Each row has a class, written after it.
-30  -9  -3  -26  24  12  14  -8  -24  -12  9  23  0  -10  -28  23  -28  -22  4  114  -28  -30  -13  35  -12  16  20  -16  -44  -25  -17  43  5  -7  12  -48  42 | B
-18  -15  -2  6  39  11  -26  18  6  -4  26  10  -11  -11  8  16  -11  -15  3  -4  18  9  3  11  7  -1  16  -3  -11  -10  3  -10  12  14  11  -2  -2 | E
-15  -22  12  -5  5  -2  2  22  -29  0  4  -9  11  5  -4  32  -7  -16  -11  12  12  1  26  -17  15  -21  1  10  1  12  15  -40  -20  -20  -4  14  -7 | F
-6  5  -10  16  6  5  10  6  -14  5  20  21  9  4  1  -6  6  6  1  32  7  24  -4  -8  17  -10  4  -3  -5  -8  -16  -31  -1  -29  2  -4  -7 | P
-10  4  -15  5  18  15  -15  -11  14  16  -22  -13  -25  18  0  -14  18  2  1  -35  16  14  -1  -21  15  -3  -1  -1  0  3  -20  2  6  -7  4  -7  15 | X
-34  -18  11  -20  -38  -25  28  28  -43  10  13  10  8  36  -22  30  0  -12  -40  72  -12  -31  21  3  33  -2  18  4  0  39  8  -27  -20  -45  29  5  -3 | B
-8  31  -20  34  -51  -39  -10  15  11  -11  -49  21  21  3  3  -26  -4  17  44  -26  -14  -9  -54  -4  -28  22  0  -18  0  3  -35  25  33  31  -21  -15  -8 | F
0  19  -9  -9  -46  -4  3  -21  7  7  -51  0  -28  -5  -13  -23  -2  23  12  -10  -14  -38  -35  -14  5  19  -3  -3  1  -13  -17  8  -9  22  -5  0  -2 | F
-21  16  2  1  -30  0  21  -10  -3  26  -52  32  -33  -3  -12  -21  -14  35  8  10  -16  -41  -13  -3  19  36  18  -15  8  -23  -22  -11  -11  16  -14  1  -5 | E
-4  11  -18  -3  -2  2  -3  -12  0  2  -39  11  -37  -17  -4  -7  19  16  29  14  13  -14  -41  -12  -3  4  -9  -5  -12  -13  -16  9  9  14  -11  -18  16 | V
-5  0  -8  13  28  18  -14  0  18  11  -20  -21  -17  20  -4  -15  10  1  0  -34  16  1  1  -14  17  -4  9  -9  -4  8  -14  -9  -6  0  5  -7  9 | W
9  -13  -2  5  -10  -16  -5  -23  -1  -28  -49  -10  -19  -14  17  9  -5  26  14  -32  20  -17  -12  -6  3  -2  -5  4  -6  -17  -11  -17  -4  -11  -10  1  3 | Q
4  -7  -5  11  45  21  -15  -13  16  3  -16  -13  -17  5  2  -9  -16  3  8  -30  14  14  2  -10  12  -7  14  8  2  -4  -17  -8  -8  -18  11  3  8 | Q
0  -7  4  1  23  -10  5  7  -1  6  8  16  13  -2  3  11  0  -7  -7  -5  -1  4  -5  4  21  5  1  7  6  -3  -6  -8  14  -10  14  18  0 | K
-6  4  -21  17  27  5  -12  -15  10  9  -22  -12  -17  3  -1  -17  10  2  8  -27  21  8  -6  -15  0  -6  -3  -5  -1  4  -17  -12  2  -10  5  -9  2 | X
-27  -31  -7  -12  11  -22  8  -7  6  -31  28  3  20  -2  11  31  -38  -14  -48  46  -15  -55  48  5  19  23  14  -20  -29  -31  35  -12  -13  -5  19  -32  -14 | L
-18  -9  9  -27  -25  -4  4  11  8  13  -32  -5  -18  8  -13  16  -27  14  13  16  -3  -29  -29  10  10  4  10  -20  -7  -8  -16  -1  -11  10  -2  -12  5 | F
-5  -5  -11  9  34  13  -8  -19  9  -1  -12  -4  -13  5  1  -9  1  -6  12  -12  4  14  -8  -11  6  -7  -2  0  1  3  -19  -10  0  -3  6  -6  5 | Z
4  16  -3  8  -1  -3  -5  -33  13  5  -69  3  -10  5  -10  -17  0  10  7  -5  -10  -16  -19  -9  21  19  11  4  1  -11  -31  18  -19  -6  -6  -1  23 | Q
2  -12  3  1  -11  3  7  -28  -5  -10  -40  18  -14  -4  5  -2  -17  35  13  -13  -19  -18  -11  3  11  13  10  -8  -1  -27  -12  -15  -4  -3  -1  -1  3 | B
-5  -2  -6  3  29  17  -13  -2  11  1  -5  -6  -16  18  -7  -13  1  -2  -1  -15  6  5  -8  -9  12  -5  10  -2  -2  6  -27  15  7  -1  8  -9  13 | B
-19  40  -1  14  -39  -7  15  4  -11  26  -49  35  -2  31  -7  -41  -19  2  0  25  -30  4  -6  -10  46  45  30  -2  29  10  -28  16  -5  0  -10  5  11 | Q
-3  7  0  -4  -29  -14  -8  9  12  9  -35  -17  -25  -5  -7  6  -12  26  10  -44  1  -40  -21  -6  9  19  9  -12  2  2  1  18  -4  26  8  -8  -3 | A
-25  0  -4  17  -2  2  1  31  -28  -3  -12  7  -2  -4  -5  22  23  -10  -3  -8  11  -5  18  -27  1  -4  10  10  -14  14  8  -10  11  -15  12  -1  7 | Z
-6  1  -10  -3  -28  8  -21  -5  10  -7  -17  -8  -30  9  18  -21  -2  -2  -10  -49  25  21  15  -18  29  9  15  16  4  -2  1  -2  0  9  6  18  18 | Q
-25  -2  -8  3  6  -20  5  3  5  15  -20  27  -21  -8  -2  -7  3  18  19  8  -7  -25  -28  2  8  20  -1  -5  0  -15  -20  6  10  9  -11  9  7 | E
-68  1  -37  8  -19  12  12  30  -12  14  -20  67  -18  -11  -7  -25  20  7  22  68  -24  -50  0  15  32  27  28  -6  -29  9  -14  36  18  35  -22  -16  22 | Z
3  8  -18  6  -40  6  -20  -25  9  -2  -18  -10  -18  12  -6  -25  30  -11  -12  -37  20  4  5  -38  12  7  1  13  -2  17  -9  9  -9  20  2  6  15 | V
22  10  -17  28  7  -34  6  0  13  -18  12  -21  -13  -14  28  -7  20  5  33  -10  5  34  -27  -30  -21  -10  -18  5  10  9  1  19  60  -4  22  -7  22 | P
-2  0  -13  20  34  11  -13  -17  16  18  -12  -7  -13  3  -2  -21  7  5  8  -22  16  16  -8  -10  5  -10  1  -3  5  1  -19  -14  -6  -15  4  11  -5 | X
8  -8  -4  20  17  -8  -12  50  29  13  9  -5  0  -32  14  20  -31  30  52  -71  -5  -15  -29  7  -14  -2  1  -21  -6  -24  36  14  13  29  -4  -6  -11 | W
0  -4  -10  9  17  10  -13  -13  15  3  -6  -23  -10  10  3  -10  -9  8  8  -20  19  4  -5  -20  16  -4  10  1  1  8  -16  -6  -12  -14  12  -3  1 | Q
-11  14  -11  10  -22  -1  -5  -18  0  -3  -12  -1  -7  10  0  -27  19  -7  -3  -25  15  2  0  -30  4  0  -5  17  1  5  -16  -2  5  5  -10  10  7 | E
-2  -7  -11  4  19  2  7  -4  18  8  -3  -13  -21  16  0  -14  -11  -1  -3  -12  -1  5  -2  -10  7  -3  -1  4  6  -4  -8  -2  8  -9  12  -7  9 | K
-2  2  -13  12  -18  7  -4  -17  2  7  -2  -12  -18  -1  13  -29  33  11  1  -30  19  13  13  -22  5  -10  -10  9  12  18  -3  -18  5  1  -8  25  -10 | X
-14  42  0  16  14  14  18  39  -1  35  -55  34  -3  12  -21  -12  7  15  16  10  -38  -28  -19  27  6  28  31  -22  -4  4  -11  18  29  2  8  -26  11 | W
-2  -2  -15  9  23  10  -9  -19  13  -3  -4  -15  -14  12  12  -10  10  7  6  -15  25  14  5  -22  8  -13  -3  6  3  11  -24  -3  6  -10  5  -2  5 | P
21  15  -13  60  -12  -20  -6  -21  19  24  -63  -12  -12  35  -44  -20  17  0  -19  -7  -31  -27  -33  -11  8  25  27  -10  -6  15  -10  41  -32  -30  49  -6  7 | D
4  1  -12  9  36  7  -4  -9  11  5  -16  -9  -18  10  0  -18  5  5  5  -16  17  9  -6  -12  16  -7  4  8  5  8  -24  -5  1  -21  9  0  8 | Q
-6  8  -10  5  -16  8  -4  -14  -11  -21  -20  -3  -16  1  11  -22  9  -8  -7  -16  18  6  16  -27  22  0  6  25  0  2  -10  -1  5  -2  -11  10  16 | Q
4  -12  -8  19  41  13  5  -7  20  8  0  -19  -23  0  4  -15  -15  12  13  -14  4  6  -5  -10  -6  -10  2  -3  7  -5  -8  -14  6  -9  9  -2  -7 | K
-11  3  10  -5  -5  -10  6  -19  -1  7  -50  6  -22  -5  -10  9  -9  13  -3  -7  -14  -47  -11  1  3  16  7  3  3  -13  -3  -17  -12  -4  6  5  -5 | E
-9  1  -9  -4  -34  3  -5  -6  4  -12  -3  3  -28  7  12  -31  11  -2  -18  -32  18  29  19  -18  17  -1  -9  17  7  -8  7  -13  -8  3  -17  24  -4 | L
3  -5  6  4  -6  -5  10  8  6  -3  -43  15  -40  -11  -8  -5  -21  19  2  -13  -22  -19  -7  0  1  15  9  -9  1  -36  -14  -13  6  14  -7  0  4 | F
-7  -7  0  -1  2  3  5  14  -28  4  18  12  -3  -6  -14  20  27  -13  -7  37  14  11  9  -20  3  0  -1  2  -11  8  -5  -10  1  -9  0  -5  15 | V
-21  9  -1  -32  -50  -21  11  50  -28  -15  2  -26  -15  16  -14  29  10  -21  -8  29  26  -36  -32  -3  30  -18  -9  -4  -23  27  1  37  18  5  -8  -46  24 | A
-1  -4  -10  6  26  21  -13  -5  13  -3  -8  -10  -23  9  9  -15  -7  5  10  -22  18  21  -5  -16  24  -10  9  6  0  -6  -20  -5  3  -9  0  -5  13 | Q
37  -32  1  52  24  -10  -13  -38  34  -36  -45  -15  -25  7  -5  2  -46  -3  -29  -27  -13  -19  27  16  -9  -5  25  -2  -8  -36  3  -18  -31  -13  21  -15  -13 | K
-17  11  -22  1  -44  7  -14  -11  7  -11  -17  -3  -17  5  -7  -40  8  -14  -18  10  19  -22  -9  -13  23  -7  9  6  -14  4  -11  -16  -19  23  -7  4  -9 | F
-3  -16  -8  5  40  17  -15  1  5  2  6  -2  -11  10  -2  -8  8  -1  0  -27  5  11  1  -3  12  -8  0  1  -3  4  -16  12  2  -2  -4  2  13 | B
4  2  1  23  -15  12  -5  -14  16  -9  -27  -18  1  -2  14  -25  2  4  3  -53  24  7  7  -25  3  -7  12  7  4  7  -8  -8  9  13  -5  21  -1 | K
0  3  -9  2  -38  15  -7  -27  2  -11  -18  -3  -26  7  1  -24  25  -5  -17  -19  12  2  18  -31  7  -3  0  18  -2  1  -1  -18  -7  11  -8  10  7 | V
-4  -2  -1  6  19  8  0  -1  12  4  -22  -21  -12  18  -2  4  8  7  -4  -22  12  -9  -3  -19  7  -4  4  -8  1  10  -12  -4  5  -4  12  -14  -1 | D
-19  -4  -9  17  34  -14  -10  37  -6  16  -4  30  -1  1  -10  7  -21  -20  15  -4  7  33  -9  8  13  -6  9  -4  11  10  -11  -32  -13  -5  5  -2  -5 | Z
2  -3  8  -5  23  -24  -1  20  -5  3  30  -15  7  3  -7  22  -16  -16  -4  24  15  7  -14  9  6  -23  -7  4  9  14  10  -15  -8  -21  17  9  -15 | A
-9  -3  -6  -3  -17  6  -2  -10  -7  -16  4  -10  -21  14  3  -21  15  -3  -28  -13  11  0  16  -26  13  -11  -3  16  -1  0  -3  -20  -4  -9  -1  14  1 | B
-16  4  -9  3  -19  8  -7  6  13  8  -12  -7  -21  9  2  -25  17  5  10  -32  5  20  -5  -23  8  -1  -2  9  6  14  -1  11  4  2  -8  15  4 | L
-8  6  0  1  2  -23  2  2  -4  1  9  7  20  5  0  0  -14  -16  -18  0  8  19  -5  -6  15  -6  1  1  9  -1  -8  -58  -13  -27  15  12  -13 | P
6  -1  -8  -1  -41  14  -9  -28  9  -11  -15  -20  -26  10  4  -31  11  -1  -17  -30  13  5  11  -24  11  -2  -3  11  -3  -9  -3  -3  -11  15  -8  20  6 | F
-19  3  -9  -2  -11  28  -9  -7  0  -4  -10  9  -28  6  -1  -34  6  4  0  -10  3  15  -8  -15  19  2  13  2  -8  -12  -21  -5  5  11  -8  3  18 | B
12  20  -12  15  -60  -54  -13  -4  14  -20  -9  -8  29  15  18  -3  11  1  -6  -97  20  6  -11  -41  -9  2  -28  16  16  10  0  -2  10  2  7  25  -22 | Z
-2  10  -4  -6  -19  -17  1  -7  -3  -8  -59  11  -17  -8  -2  10  1  17  13  -12  -9  -24  -13  -1  1  23  0  7  -8  -20  -15  31  6  -1  -10  -13  30 | Q
8  6  -1  8  -6  -5  -5  -32  21  1  -29  6  -12  -17  -7  -8  -10  15  16  -20  -17  -32  -25  1  -9  12  1  1  -3  -24  -9  7  -7  16  -2  0  -3 | E
-18  18  -22  -22  -16  -4  10  -5  -41  -28  -20  35  2  13  5  20  48  -21  -8  38  4  -20  -4  9  20  4  -12  26  -23  17  -9  38  52  -14  16  -28  31 | Z
35  3  4  26  30  7  12  -26  6  -20  10  13  -6  -26  -6  10  2  6  0  69  -15  -21  -23  34  -10  -6  18  -6  -26  -25  -6  28  20  -26  38  -5  -2 | P
-20  14  -22  -6  -15  -8  -17  -4  4  -7  -41  27  -15  -9  -1  -18  10  13  17  -23  12  -5  -36  6  8  17  -10  -3  -8  -12  -22  5  0  14  -21  -8  -6 | L
-23  -20  -14  5  49  -20  4  22  -23  -6  29  24  9  -19  7  36  1  -10  21  35  25  23  7  -9  -10  -22  -8  15  -6  6  5  -34  16  -29  23  4  -1 | Z
-1  8  -15  10  -24  5  -13  -6  13  -5  -16  -10  -28  -6  3  -37  1  3  3  -34  22  4  -7  -24  0  1  4  4  1  -4  -11  -6  3  27  -3  19  -2 | F
0  5  -6  7  26  15  -14  -9  7  7  -25  -15  -12  8  -3  -14  0  -1  9  -30  11  13  -15  -14  16  -3  5  6  4  7  -20  -6  -9  -17  2  1  11 | Q
-18  14  -9  -12  -20  18  -12  -6  -4  -8  -7  4  -22  3  2  -20  16  -10  1  -13  16  18  -1  -22  15  3  -2  23  2  8  -5  18  10  7  -5  12  5 | L
-9  3  -7  0  -19  -6  -5  -16  -9  -14  -5  2  2  -4  5  -20  8  -3  -12  -34  14  4  20  -29  1  0  -2  22  5  2  0  -13  -3  5  -2  28  4 | B
-6  10  -18  20  -9  -2  -9  -14  11  0  -14  -4  -15  3  -11  -38  4  0  -1  -22  17  9  -5  -29  12  -3  6  13  -4  -6  -17  2  -10  4  -1  14  13 | A
-2  -17  -3  -12  -31  -44  29  30  -20  -20  61  12  9  -24  16  30  -18  12  12  57  -28  -36  -36  0  16  7  -8  -18  -11  -16  29  14  37  4  18  -21  -3 | B
-18  -2  -7  13  2  -12  -3  -15  8  -10  -33  20  -3  -9  10  -16  -11  23  14  -27  1  -10  -6  -10  -5  8  -8  7  5  -21  -7  -14  -10  -8  -25  26  -24 | L
-14  -6  -7  4  42  22  -5  -16  14  8  -15  7  -12  3  1  -8  -3  1  11  0  6  10  2  -5  10  -8  8  -2  1  -1  -22  -19  -5  -3  5  0  1 | Z
-30  5  8  -21  -2  -5  -20  23  -27  11  -27  4  5  18  -14  17  23  -26  -5  -21  5  16  -29  -13  50  4  -4  12  -1  11  -17  0  -3  -7  -14  7  35 | A
1  -2  6  5  36  26  1  -4  4  8  -11  -16  -21  7  -8  -12  4  7  6  -19  12  12  -3  -19  21  -11  6  0  3  0  -26  0  6  -5  -6  3  16 | A
-2  9  4  20  -1  -1  -19  -13  15  7  -60  2  -13  -6  -7  -8  17  15  5  -23  -7  -1  -28  -1  -4  11  4  -13  1  -18  -17  -22  -24  11  -13  6  -9 | D
-17  3  9  -45  -2  22  -5  51  -1  -11  1  -6  -9  -6  -16  48  -34  -28  -19  -29  2  -36  15  -1  28  4  32  6  -31  -9  9  15  24  15  31  -58  35 | Q
-7  -4  -16  11  1  -10  7  -13  9  6  -30  22  -33  -2  3  0  8  31  15  20  -3  -3  -8  -1  -3  -3  -1  3  -2  -18  -5  -21  -4  -16  18  2  -4 | Z
7  8  -8  7  6  -7  -8  -11  21  7  -61  3  -32  1  2  -14  8  22  15  -47  6  -8  -37  8  6  12  -1  -2  9  -6  -27  7  15  9  4  3  6 | K
-18  17  -8  -13  -32  -4  -3  -6  -7  -4  -13  -11  -8  2  13  -12  27  -5  6  -40  15  -3  -3  -21  -10  4  -20  17  3  10  0  10  23  18  -21  6  14 | E
